Below is a small trained network, with its code and all its weights. Each question gives an input and a class and asks what happens when units are switched off, that is, made to give their printed mean instead of their output.

import numpy as np


def w(rows, s, z=0):
    codes = np.array(rows[::2]) - 128.0
    scale = np.full(codes.shape[1], s)
    scale[-1] = z or s
    return codes * scale


def f(y):
    return np.maximum(y, 0)


def log_softmax(a):
    a = a - a.max(-1, keepdims=True)
    return a - np.log(np.exp(a).sum(-1, keepdims=True))


def net(x, mask):
    res = np.array(x, float).reshape(1, 8) / 4 @ E
    y = f(res @ A[0][:, :-1].T + A[0][:, -1])
    res = res + np.where(mask, y, B[0][:, -1]) @ B[0][:, :-1]
    return log_softmax(res[-1] @ U[:, :-1].T + U[:, -1])


A, B = {}, {}
E = w([
[229,92,181,97,228],'x0',
[123,5,27,76,131],'x1',
[200,94,160,188,24],'x2',
[190,107,163,128,185],'x3',
[142,121,237,41,81],'x4',
[187,242,2,160,63],'x5',
[82,148,203,164,200],'x6',
[58,101,175,120,102],'x7',
],0.006)
A[0] = w([
[21,93,188,83,187,158],'N0',
[130,98,148,145,70,112],'N1',
[181,155,161,138,146,94],'N2',
[120,211,77,226,155,111],'N3',
[107,91,139,101,130,161],'N4',
[111,118,148,139,61,104],'N5',
[163,146,166,121,141,170],'N6',
[95,147,134,81,87,163],'N7',
[185,62,42,95,183,119],'N8',
[92,59,178,153,6,160],'N9',
[39,92,154,186,207,171],'N10',
[44,49,212,177,63,179],'N11',
[185,132,189,153,190,149],'N12',
[118,188,91,170,141,138],'N13',
[115,120,158,173,38,209],'N14',
[169,163,112,199,122,156],'N15',
[125,93,145,153,52,92],'N16',
[242,158,188,133,150,117],'N17',
[88,164,145,46,53,250],'N18',
[87,104,142,101,165,114],'N19',
[153,205,75,140,149,243],'N20',
[113,199,102,247,139,154],'N21',
[208,185,170,200,180,166],'N22',
[139,96,135,196,159,92],'N23',
[85,125,152,202,138,129],'N24',
[208,145,174,165,145,163],'N25',
[109,148,170,208,128,124],'N26',
[141,151,112,195,123,146],'N27',
[209,104,42,73,158,188],'N28',
[126,185,114,23,113,173],'N29',
[142,155,170,148,115,118],'N30',
],0.011,0.0024)
B[0] = w([
[87,147,122,107,220,255],'N0',
[138,96,114,96,100,175],'N1',
[167,137,164,113,135,173],'N2',
[79,187,163,134,41,236],'N3',
[109,129,109,128,138,173],'N4',
[144,120,92,98,102,181],'N5',
[163,131,154,106,146,177],'N6',
[167,161,67,143,138,175],'N7',
[71,43,146,233,143,241],'N8',
[171,70,65,53,89,242],'N9',
[51,135,150,87,184,229],'N10',
[132,105,108,54,137,250],'N11',
[159,134,173,118,184,214],'N12',
[98,164,141,140,82,199],'N13',
[145,101,119,92,71,225],'N14',
[115,126,163,116,93,206],'N15',
[133,92,120,82,90,187],'N16',
[223,145,197,122,157,217],'N17',
[189,174,11,164,138,218],'N18',
[100,138,135,132,167,182],'N19',
[116,158,173,173,84,231],'N20',
[74,177,151,107,45,239],'N21',
[161,157,191,99,120,228],'N22',
[110,138,138,141,144,161],'N23',
[103,133,133,102,135,181],'N24',
[187,138,176,116,141,203],'N25',
[105,128,145,121,117,192],'N26',
[106,136,148,121,87,189],'N27',
[101,65,142,253,123,248],'N28',
[166,187,75,192,170,186],'N29',
[139,116,125,127,122,173],'N30',
],0.025,0.0078)
U = w([
[226,150,228,184,153,97],'0',
[41,156,123,121,228,6],'1',
[108,52,137,253,137,200],'2',
[135,87,79,113,105,160],'3',
[52,222,146,185,43,137],'4',
[130,209,72,204,152,164],'5',
],0.0073,0.0016)

Each question gives the input, the list of numbers given to net, and the class t.
The units are the neurons (one row each of A and B). Each row of codes is followed by its name. A weight is (code - 128) times the scale printed after its matrix; where a second scale follows, it is the last column's (A, B and U).
mask holds one flag per neuron, in row order. A switched-off neuron (its flag False) gives its mean, the last column of its row in B, instead of its output. The means were averaged over made-up inputs and are rounded, as every weight is.
A unit's drop is (log p(t) with every unit on - log p(t) with that unit switched off) / (log p(t) with every unit on - log p(t) with every unit switched off).
The circuit of an input: a set's keep is (log p(t) with only the set's units on - log p(t) with every unit switched off) / (log p(t) with every unit on - log p(t) with every unit switched off). Starting from the 12 units with the biggest drops (on a tie, the unit counted first), units are removed one at a time, each time the one whose removal leaves the highest keep (on an exact tie, the one counted first), for as long as the keep stays at least 0.8.
units of the circuit, in order: the units of the circuit, biggest drop first
k most important neurons: the k neurons with the biggest drops, biggest first
drop when u is switched off: that unit's drop, to one decimal
input [3,7,3,7,6,2,-2,-7], class 2: units of the circuit, in order : (N8)
input [5,1,0,-6,0,5,-3,-6], class 2: 2 most important neurons : (N28 N8)
input [-2,4,7,6,6,3,-6,-5], class 2: 2 most important neurons : (N28 N8)
input [0,7,5,0,-2,8,-3,0], class 2: 2 most important neurons : (N28 N8)
input [3,1,4,-6,-4,-8,0,6], class 1: 2 most important neurons : (N0 N10)
input [1,-1,6,5,4,-5,1,6], class 3: 2 most important neurons : (N9 N11)
input [-6,-7,8,6,6,6,5,-7], class 0: 2 most important neurons : (N17 N25)
input [7,-3,-8,0,-4,-2,-6,-6], class 2: 2 most important neurons : (N8 N28)
input [5,1,4,5,3,-7,2,5], class 1: 3 most important neurons : (N0 N10 N11)
input [-2,8,-1,-5,-5,-1,5,-4], class 2: drop when N8 is switched off : 0.2
input [-2,8,6,-6,-5,3,0,4], class 3: drop when N9 is switched off : 0.1
input [-1,6,-5,-7,-8,-6,-3,1], class 1: drop when N10 is switched off : 0.3
input [7,0,-2,-5,5,8,-6,1], class 2: drop when N8 is switched off : 0.1
input [-2,4,3,5,7,3,-6,0], class 3: units of the circuit, in order : (N9)
